Below is a small trained network, with its code and all its weights. Each question gives an input and a target symbol and asks what happens when units are switched off, that is, made to give their printed mean instead of their output.

import numpy as np


def w(rows, s, z=0):
    codes = np.array(rows[::2]) - 128.0
    scale = np.full(codes.shape[1], s)
    scale[-1] = z or s
    return codes * scale


def norm(h):
    return h / np.sqrt((h * h).mean(-1, keepdims=True) + 1e-5)


def f(y):
    return np.maximum(y, 0)


def softmax(a):
    e = np.exp(a - a.max(-1, keepdims=True))
    return e / e.sum(-1, keepdims=True)


def log_softmax(a):
    a = a - a.max(-1, keepdims=True)
    return a - np.log(np.exp(a).sum(-1, keepdims=True))


def net(x, mask):
    ids = ['αγδεηθλμξπτω'.index(c) for c in x.split()]
    T = len(ids)
    res = E[ids] + P[:T]
    u = 0
    for l in range(2):
        q, k, v = (norm(res) @ M[l].T for M in (Q, K, V))
        z = softmax(np.where(np.tri(T) > 0, q @ k.T / 2**0.5, -1e9)) @ v
        res = res + np.where(mask[u], z, O[l][:, -1]) @ O[l][:, :-1]
        u += 1
        y = f(norm(res) @ A[l][:, :-1].T + A[l][:, -1])
        res = res + np.where(mask[u : u + 4], y, B[l][:, -1]) @ B[l][:, :-1]
        u += 4
    return log_softmax(norm(res)[-1] @ U[:, :-1].T + U[:, -1])


Q, K, V, O, A, B = {}, {}, {}, {}, {}, {}
E = w([
[127,134,188,136,117],'α',
[153,96,106,152,134],'γ',
[158,110,146,182,124],'δ',
[102,152,195,112,87],'ε',
[139,136,136,201,114],'η',
[148,111,148,178,133],'θ',
[122,95,191,49,146],'λ',
[149,115,152,177,131],'μ',
[84,157,161,162,125],'ξ',
[214,44,130,29,180],'π',
[91,57,152,224,182],'τ',
[1,98,32,107,105],'ω',
],0.02)
P = w([
[173,116,161,172,141],'0',
[53,45,92,127,70],'1',
[101,58,221,189,113],'2',
[175,150,135,151,162],'3',
[174,78,33,161,76],'4',
[86,71,204,162,136],'5',
[164,177,117,127,178],'6',
[165,131,15,138,76],'7',
[74,70,188,143,147],'8',
[165,201,92,112,194],'9',
[153,188,11,111,67],'10',
[54,77,162,123,156],'11',
[172,228,67,81,212],'12',
],0.011)
Q[0] = w([
[53,90,160,166,252],'0.h0',
[224,93,141,73,75],'0.h0',
],0.015)
K[0] = w([
[145,82,95,131,248],'0.h0',
[249,45,127,6,136],'0.h0',
],0.013)
V[0] = w([
[189,187,99,99,2],'0.h0',
[129,153,173,75,27],'0.h0',
],0.0093)
O[0] = w([
[242,74,119,129,3,3],'0.h0',
[163,101,161,54,6,73],'0.h0',
],0.0053,0.0042)
A[0] = w([
[139,104,41,168,169,95],'0.n0',
[165,105,212,136,185,3],'0.n1',
[90,251,170,175,56,125],'0.n2',
[191,233,216,120,156,108],'0.n3',
],0.013,0.006)
B[0] = w([
[194,131,172,178,91,180],'0.n0',
[134,90,211,118,180,174],'0.n1',
[230,33,181,77,159,254],'0.n2',
[4,247,103,141,145,210],'0.n3',
],0.011,0.0078)
Q[1] = w([
[103,71,69,171,4],'1.h0',
[149,129,105,130,110],'1.h0',
],0.038)
K[1] = w([
[74,2,220,177,113],'1.h0',
[135,119,162,140,124],'1.h0',
],0.028)
V[1] = w([
[247,165,43,47,227],'1.h0',
[174,213,187,131,122],'1.h0',
],0.014)
O[1] = w([
[183,1,234,140,84,145],'1.h0',
[115,176,194,175,104,254],'1.h0',
],0.0093,0.0045)
A[1] = w([
[21,40,5,86,120,160],'1.n0',
[70,116,189,161,127,2],'1.n1',
[81,138,142,113,169,168],'1.n2',
[133,109,50,194,39,210],'1.n3',
],0.022,0.0079)
B[1] = w([
[76,125,70,127,4,201],'1.n0',
[137,167,44,87,139,228],'1.n1',
[139,79,136,137,102,254],'1.n2',
[110,102,52,87,38,193],'1.n3',
],0.034,0.0095)
U = w([
[10,165,174,101,161,194],'α',
[248,125,112,188,53,44],'γ',
[111,159,147,178,126,165],'δ',
[133,206,198,49,85,102],'ε',
[198,219,145,144,130,144],'η',
[109,151,129,188,145,172],'θ',
[61,98,140,89,138,61],'λ',
[101,146,130,174,142,161],'μ',
[196,117,31,66,112,52],'ξ',
[142,83,219,130,137,253],'π',
[49,37,84,199,194,103],'τ',
[53,103,107,155,20,134],'ω',
],0.011,0.0055)

Each question gives the input, a string of symbols that net reads in full, and the target symbol t.
The units are the heads (2 rows each of Q, K, V and O) and the neurons (one row each of A and B). Each row of codes is followed by its name. A weight is (code - 128) times the scale printed after its matrix; where a second scale follows, it is the last column's (O, A, B and U).
mask holds one flag per unit, layer by layer, with each layer's heads first. A switched-off unit (its flag False) gives its mean, the last column of its rows in O or B, instead of its output. The means were averaged over made-up inputs and are rounded, as every weight is.
A unit's drop is (log p(t) with every unit on - log p(t) with that unit switched off) / (log p(t) with every unit on - log p(t) with every unit switched off).
The circuit of an input: a set's keep is (log p(t) with only the set's units on - log p(t) with every unit switched off) / (log p(t) with every unit on - log p(t) with every unit switched off). Starting from all 10 units, units are removed one at a time, each time the one whose removal leaves the highest keep (on an exact tie, the one counted first), for as long as the keep stays at least 0.8.
circuit, biggest first: the units of the circuit, biggest drop first
k most important neurons: the k neurons with the biggest drops, biggest first
top k neurons in layer l: the k neurons of layer l with the biggest drops, biggest first
input π η π η ξ λ, target ξ: top 2 neurons in layer 0	0.n1, 0.n3
input ξ π ξ, target π: circuit, biggest first	1.n0, 1.n3
input η α ξ θ γ θ π δ δ, target π: 2 most important neurons	0.n3, 1.n0
input π ξ ξ π π ξ γ π π π π ε, target π: circuit, biggest first	1.h0, 1.n0
input δ ξ α τ θ ξ, target τ: 2 most important neurons	1.n2, 1.n0
input ξ ε ξ τ ξ λ ξ α η ξ π μ, target π: circuit, biggest first	1.h0
input ξ γ ξ α ξ η ξ η ξ τ π α, target τ: circuit, biggest first	0.h0, 1.n0
input θ γ ξ α τ ξ ξ ε ω γ, target γ: circuit, biggest first	0.n0, 1.n0, 1.n1
input ξ ε η ξ ξ, target γ: 4 most important neurons	0.n2, 1.n1, 0.n1, 0.n0
input ξ ξ α, target ξ: circuit, biggest first	1.n1, 1.n0
input θ ξ ξ δ ξ α, target ξ: top 2 neurons in layer 1	1.n1, 1.n2
input ξ ξ η, target ξ: 2 most important neurons	1.n1, 0.n0
input γ δ ξ τ γ ξ ω ξ, target γ: top 2 neurons in layer 1	1.n1, 1.n3
input α ε α ξ μ μ, target ξ: top 2 neurons in layer 0	0.n3, 0.n1
input η ξ δ ξ ξ τ, target τ: circuit, biggest first	1.n0
input α ε ξ η λ θ η, target η: circuit, biggest first	0.n3, 1.n0, 1.n3, 0.n2
input ξ ξ ξ ξ ξ ξ π α λ, target π: circuit, biggest first	1.h0, 1.n0
input ξ η δ, target ξ: 2 most important neurons	1.n1, 1.n0
input η π ε, target π: circuit, biggest first	1.n0, 1.n3
input γ α θ η ξ ξ π η γ, target π: most important neuron	0.n2
input ω ω ξ ω ξ ξ ξ μ ξ α ξ δ, target ξ: 4 most important neurons	1.n1, 0.n3, 1.n0, 1.n2
input ξ λ λ, target ξ: 4 most important neurons	1.n1, 0.n3, 0.n2, 1.n0
input ε θ ξ ξ ξ π, target π: circuit, biggest first	1.n0, 1.n1
input θ π π π ξ ξ ξ, target ξ: 2 most important neurons	0.n2, 0.n3
input π π π ω ξ ξ ξ π μ ε, target ε: 4 most important neurons	0.n3, 0.n2, 1.n0, 1.n3
